Here is a tiny trained network, its code and every weight. The questions are about switching its units off for an input and a class, where a switched-off unit gives its printed mean instead of its output.

import numpy as np


def w(rows, s, z=0):
    codes = np.array(rows[::2]) - 128.0
    scale = np.full(codes.shape[1], s)
    scale[-1] = z or s
    return codes * scale


def f(y):
    return y / 2 * (1 + np.tanh(0.7978845608 * (y + 0.044715 * y**3)))


def log_softmax(a):
    a = a - a.max(-1, keepdims=True)
    return a - np.log(np.exp(a).sum(-1, keepdims=True))


def net(x, mask):
    res = np.array(x, float).reshape(1, 8) / 4 @ E
    y = f(res @ A[0][:, :-1].T + A[0][:, -1])
    res = res + np.where(mask, y, B[0][:, -1]) @ B[0][:, :-1]
    return log_softmax(res[-1] @ U[:, :-1].T + U[:, -1])


A, B = {}, {}
E = w([
[131,128,121,123],'x0',
[139,147,50,254],'x1',
[128,121,125,126],'x2',
[63,24,212,173],'x3',
[129,127,127,128],'x4',
[126,118,122,124],'x5',
[15,147,98,118],'x6',
[133,111,110,123],'x7',
],0.0066)
A[0] = w([
[116,101,151,148,87],'neuron 1',
[115,98,147,144,40],'neuron 2',
[130,143,136,147,22],'neuron 3',
[133,123,146,97,120],'neuron 4',
[107,90,167,155,61],'neuron 5',
[247,97,166,140,31],'neuron 6',
[159,170,81,94,87],'neuron 7',
[102,118,115,124,58],'neuron 8',
[137,145,124,131,28],'neuron 9',
[125,133,158,80,103],'neuron 10',
[124,133,161,63,54],'neuron 11',
[133,123,157,76,116],'neuron 12',
[136,108,103,108,76],'neuron 13',
[139,165,107,105,62],'neuron 14',
[126,127,150,106,3],'neuron 15',
[121,155,109,111,30],'neuron 16',
[169,165,88,94,107],'neuron 17',
[134,124,100,177,63],'neuron 18',
[124,115,131,128,59],'neuron 19',
[180,109,136,133,67],'neuron 20',
[119,150,116,209,83],'neuron 21',
[134,65,159,159,89],'neuron 22',
[124,138,115,178,63],'neuron 23',
[77,153,118,124,163],'neuron 24',
[25,161,94,108,78],'neuron 25',
[119,128,136,146,15],'neuron 26',
[145,130,124,129,127],'neuron 27',
[119,105,140,140,74],'neuron 28',
[115,104,147,145,43],'neuron 29',
[122,136,162,70,82],'neuron 30',
[141,128,95,190,85],'neuron 31',
[131,161,113,111,38],'neuron 32',
],0.015,0.0056)
B[0] = w([
[105,134,150,92,158],'neuron 1',
[115,117,164,81,132],'neuron 2',
[202,90,146,60,92],'neuron 3',
[142,130,97,122,159],'neuron 4',
[112,162,172,56,193],'neuron 5',
[209,88,172,254,239],'neuron 6',
[86,143,166,56,228],'neuron 7',
[168,104,156,118,108],'neuron 8',
[152,78,154,99,95],'neuron 9',
[120,115,75,124,191],'neuron 10',
[128,109,62,111,198],'neuron 11',
[117,122,66,122,206],'neuron 12',
[156,120,132,110,103],'neuron 13',
[121,108,178,79,152],'neuron 14',
[165,81,133,72,104],'neuron 15',
[146,79,183,101,115],'neuron 16',
[73,146,153,84,234],'neuron 17',
[131,116,87,102,182],'neuron 18',
[145,100,154,104,98],'neuron 19',
[147,96,143,169,142],'neuron 20',
[142,124,60,77,250],'neuron 21',
[74,170,147,88,226],'neuron 22',
[167,105,93,87,168],'neuron 23',
[151,139,131,160,212],'neuron 24',
[210,83,190,221,253],'neuron 25',
[166,90,156,80,93],'neuron 26',
[115,117,129,138,135],'neuron 27',
[121,120,153,98,127],'neuron 28',
[124,114,157,88,127],'neuron 29',
[137,119,61,113,202],'neuron 30',
[112,115,67,104,234],'neuron 31',
[136,81,186,89,123],'neuron 32',
],0.028,0.0039)
U = w([
[132,127,79,44,77],'0',
[186,110,233,126,136],'1',
[62,171,253,14,51],'2',
[87,199,158,114,253],'3',
],0.0056,0.0047)

Each question gives the input, the list of numbers given to net, and the class t.
The units are the neurons (one row each of A and B). Each row of codes is followed by its name. A weight is (code - 128) times the scale printed after its matrix; where a second scale follows, it is the last column's (A, B and U).
mask holds one flag per neuron, in row order. A switched-off neuron (its flag False) gives its mean, the last column of its row in B, instead of its output. The means were averaged over made-up inputs and are rounded, as every weight is.
A unit's drop is (log p(t) with every unit on - log p(t) with that unit switched off) / (log p(t) with every unit on - log p(t) with every unit switched off).
The circuit of an input: a set's keep is (log p(t) with only the set's units on - log p(t) with every unit switched off) / (log p(t) with every unit on - log p(t) with every unit switched off). Starting from the 12 units with the biggest drops (on a tie, the unit counted first), units are removed one at a time, each time the one whose removal leaves the highest keep (on an exact tie, the one counted first), for as long as the keep stays at least 0.8.
units of the circuit, in order: the units of the circuit, biggest drop first
top k neurons: the k neurons with the biggest drops, biggest first
drop when u is switched off: that unit's drop, to one decimal
input [-4,7,-7,4,-7,8,2,-8], class 0: units of the circuit, in order -> (neuron 21)
input [-4,8,-6,8,-4,-8,-5,-2], class 0: top 3 neurons -> (neuron 21; neuron 31; neuron 23)
input [-8,7,-2,7,2,-1,-2,-1], class 0: top 2 neurons -> (neuron 21; neuron 31)
input [-1,-1,6,7,-3,4,-5,-2], class 2: units of the circuit, in order -> (neuron 22; neuron 5)
input [-3,7,-7,-8,0,-1,8,7], class 1: top 2 neurons -> (neuron 25; neuron 24)
input [-7,6,0,7,0,-7,-4,-2], class 2: units of the circuit, in order -> (neuron 22; neuron 5)
input [0,-7,-2,7,4,1,7,-4], class 0: top 2 neurons -> (neuron 30; neuron 11)
input [8,2,-1,-5,3,8,-2,1], class 2: top 2 neurons -> (neuron 7; neuron 17)
input [-5,-5,0,-4,4,-4,-6,-5], class 1: top 4 neurons -> (neuron 6; neuron 21; neuron 31; neuron 22)
input [-7,-7,4,-8,2,-4,2,7], class 2: top 4 neurons -> (neuron 7; neuron 17; neuron 14; neuron 21)
input [-4,7,4,-8,-4,4,7,-2], class 2: top 3 neurons -> (neuron 7; neuron 17; neuron 14)
input [-2,-6,3,0,-6,-3,1,-2], class 0: drop when neuron 21 is switched off -> 0.0
input [-6,-2,6,2,1,-2,-8,1], class 1: drop when neuron 6 is switched off -> 0.8
input [-4,3,-3,-3,-3,-6,-7,-5], class 1: units of the circuit, in order -> (neuron 6)
input [-2,3,-8,-6,0,-3,3,3], class 2: drop when neuron 7 is switched off -> 0.2
